Below are the code and all the weights of a small trained network. Each question names an input and a class and asks about switching units off, where a switched-off unit gives its printed mean instead of its output.

import numpy as np


def w(rows, s, z=0):
    codes = np.array(rows[::2]) - 128.0
    scale = np.full(codes.shape[1], s)
    scale[-1] = z or s
    return codes * scale


def norm(h):
    return h / np.sqrt((h * h).mean(-1, keepdims=True) + 1e-5)


def f(y):
    return np.maximum(y, 0)


def log_softmax(a):
    a = a - a.max(-1, keepdims=True)
    return a - np.log(np.exp(a).sum(-1, keepdims=True))


def net(x, mask):
    res = np.array(x, float).reshape(1, 8) / 4 @ E
    u = 0
    for l in range(2):
        y = f(norm(res) @ A[l][:, :-1].T + A[l][:, -1])
        res = res + np.where(mask[u : u + 7], y, B[l][:, -1]) @ B[l][:, :-1]
        u += 7
    return log_softmax(norm(res)[-1] @ U[:, :-1].T + U[:, -1])


A, B = {}, {}
E = w([
[128,129,130,128,129],'x0',
[129,128,129,129,127],'x1',
[153,193,120,211,74],'x2',
[251,167,117,89,154],'x3',
[127,127,131,126,128],'x4',
[128,127,117,132,127],'x5',
[126,128,128,127,131],'x6',
[163,61,112,239,177],'x7',
],0.0018)
A[0] = w([
[253,105,153,139,187,57],'0.n0',
[102,157,223,56,157,91],'0.n1',
[130,67,158,81,129,2],'0.n2',
[115,204,142,170,145,181],'0.n3',
[178,64,196,174,118,187],'0.n4',
[88,131,139,58,51,130],'0.n5',
[68,168,151,107,123,131],'0.n6',
],0.0041,0.0017)
B[0] = w([
[103,136,27,121,122,255],'0.n0',
[140,153,78,118,157,210],'0.n1',
[80,147,147,171,95,153],'0.n2',
[134,210,136,144,72,212],'0.n3',
[132,116,51,181,165,227],'0.n4',
[95,197,37,116,253,235],'0.n5',
[71,167,33,128,123,201],'0.n6',
],0.0032,0.0022)
A[1] = w([
[90,189,113,75,102,206],'1.n0',
[107,112,158,189,128,35],'1.n1',
[170,189,66,103,98,136],'1.n2',
[108,187,137,54,127,254],'1.n3',
[112,66,152,190,131,135],'1.n4',
[169,101,121,85,166,51],'1.n5',
[118,1,155,152,170,98],'1.n6',
],0.0057,0.0017)
B[1] = w([
[129,29,135,168,57,239],'1.n0',
[107,104,239,219,163,150],'1.n1',
[107,154,202,88,148,254],'1.n2',
[197,43,184,187,89,239],'1.n3',
[95,204,237,79,186,175],'1.n4',
[136,112,18,84,100,155],'1.n5',
[120,255,150,7,161,180],'1.n6',
],0.0035,0.004)
U = w([
[28,8,83,87,130,254],'0',
[245,42,109,16,94,151],'1',
[65,133,165,201,7,199],'2',
[255,195,245,109,40,119],'3',
[58,243,218,64,247,86],'4',
[197,145,11,73,229,115],'5',
[86,211,226,254,180,39],'6',
[247,232,56,218,159,33],'7',
],0.0074,0.00068)

Each question gives the input, the list of numbers given to net, and the class t.
The units are the neurons (one row each of A and B). Each row of codes is followed by its name. A weight is (code - 128) times the scale printed after its matrix; where a second scale follows, it is the last column's (A, B and U).
mask holds one flag per neuron, layer by layer. A switched-off neuron (its flag False) gives its mean, the last column of its row in B, instead of its output. The means were averaged over made-up inputs and are rounded, as every weight is.
A unit's drop is (log p(t) with every unit on - log p(t) with that unit switched off) / (log p(t) with every unit on - log p(t) with every unit switched off).
The circuit of an input: a set's keep is (log p(t) with only the set's units on - log p(t) with every unit switched off) / (log p(t) with every unit on - log p(t) with every unit switched off). Starting from the 12 units with the biggest drops (on a tie, the unit counted first), units are removed one at a time, each time the one whose removal leaves the highest keep (on an exact tie, the one counted first), for as long as the keep stays at least 0.8.
circuit, biggest first: the units of the circuit, biggest drop first
top k neurons: the k neurons with the biggest drops, biggest first
top k neurons in layer l: the k neurons of layer l with the biggest drops, biggest first
drop of u: that unit's drop, to one decimal
input [-7,6,-7,-3,-1,-3,8,5], class 4: circuit, biggest first : (1.n6)
input [-3,6,0,-8,8,0,-8,7], class 4: circuit, biggest first : (1.n6, 1.n4)
input [6,-4,-7,0,0,-3,2,2], class 4: circuit, biggest first : (1.n6, 1.n0)
input [6,0,-1,-3,0,-8,8,6], class 4: circuit, biggest first : (1.n6, 1.n3)
input [6,-4,3,-1,-1,-6,-7,-6], class 2: circuit, biggest first : (1.n0, 1.n3, 0.n5)
input [-3,3,0,1,4,2,-8,3], class 5: top 3 neurons : (0.n0, 1.n3, 1.n0)
input [3,-7,2,0,0,-1,-2,-5], class 2: top 3 neurons : (1.n0, 1.n3, 0.n6)
input [7,-8,-6,4,1,-6,3,-7], class 1: top 2 neurons : (1.n3, 1.n0)
input [7,-1,-3,1,5,-6,-7,-3], class 1: circuit, biggest first : (1.n3, 0.n1)
input [8,-6,-4,0,-5,0,-1,-5], class 0: top 2 neurons in layer 0 : (0.n5, 0.n6)
input [4,-3,2,0,0,-5,-5,-2], class 2: top 2 neurons in layer 1 : (1.n0, 1.n6)
input [-4,1,-4,-2,-7,7,-2,7], class 4: circuit, biggest first : (1.n6, 1.n4)
input [4,-7,-1,-3,-2,-4,3,-8], class 0: top 2 neurons in layer 1 : (1.n0, 1.n3)
input [-6,-7,-3,2,1,6,4,-3], class 1: circuit, biggest first : (1.n3)
input [4,-8,-1,-5,-6,-1,-6,2], class 4: drop of 1.n6 : 0.2
input [-8,4,-4,3,7,-5,5,-5], class 1: drop of 1.n0 : 0.1
input [2,5,-5,-7,-3,8,2,8], class 4: drop of 1.n6 : 0.3
input [-5,0,-2,5,2,-4,8,-6], class 1: drop of 0.n3 : 0.1
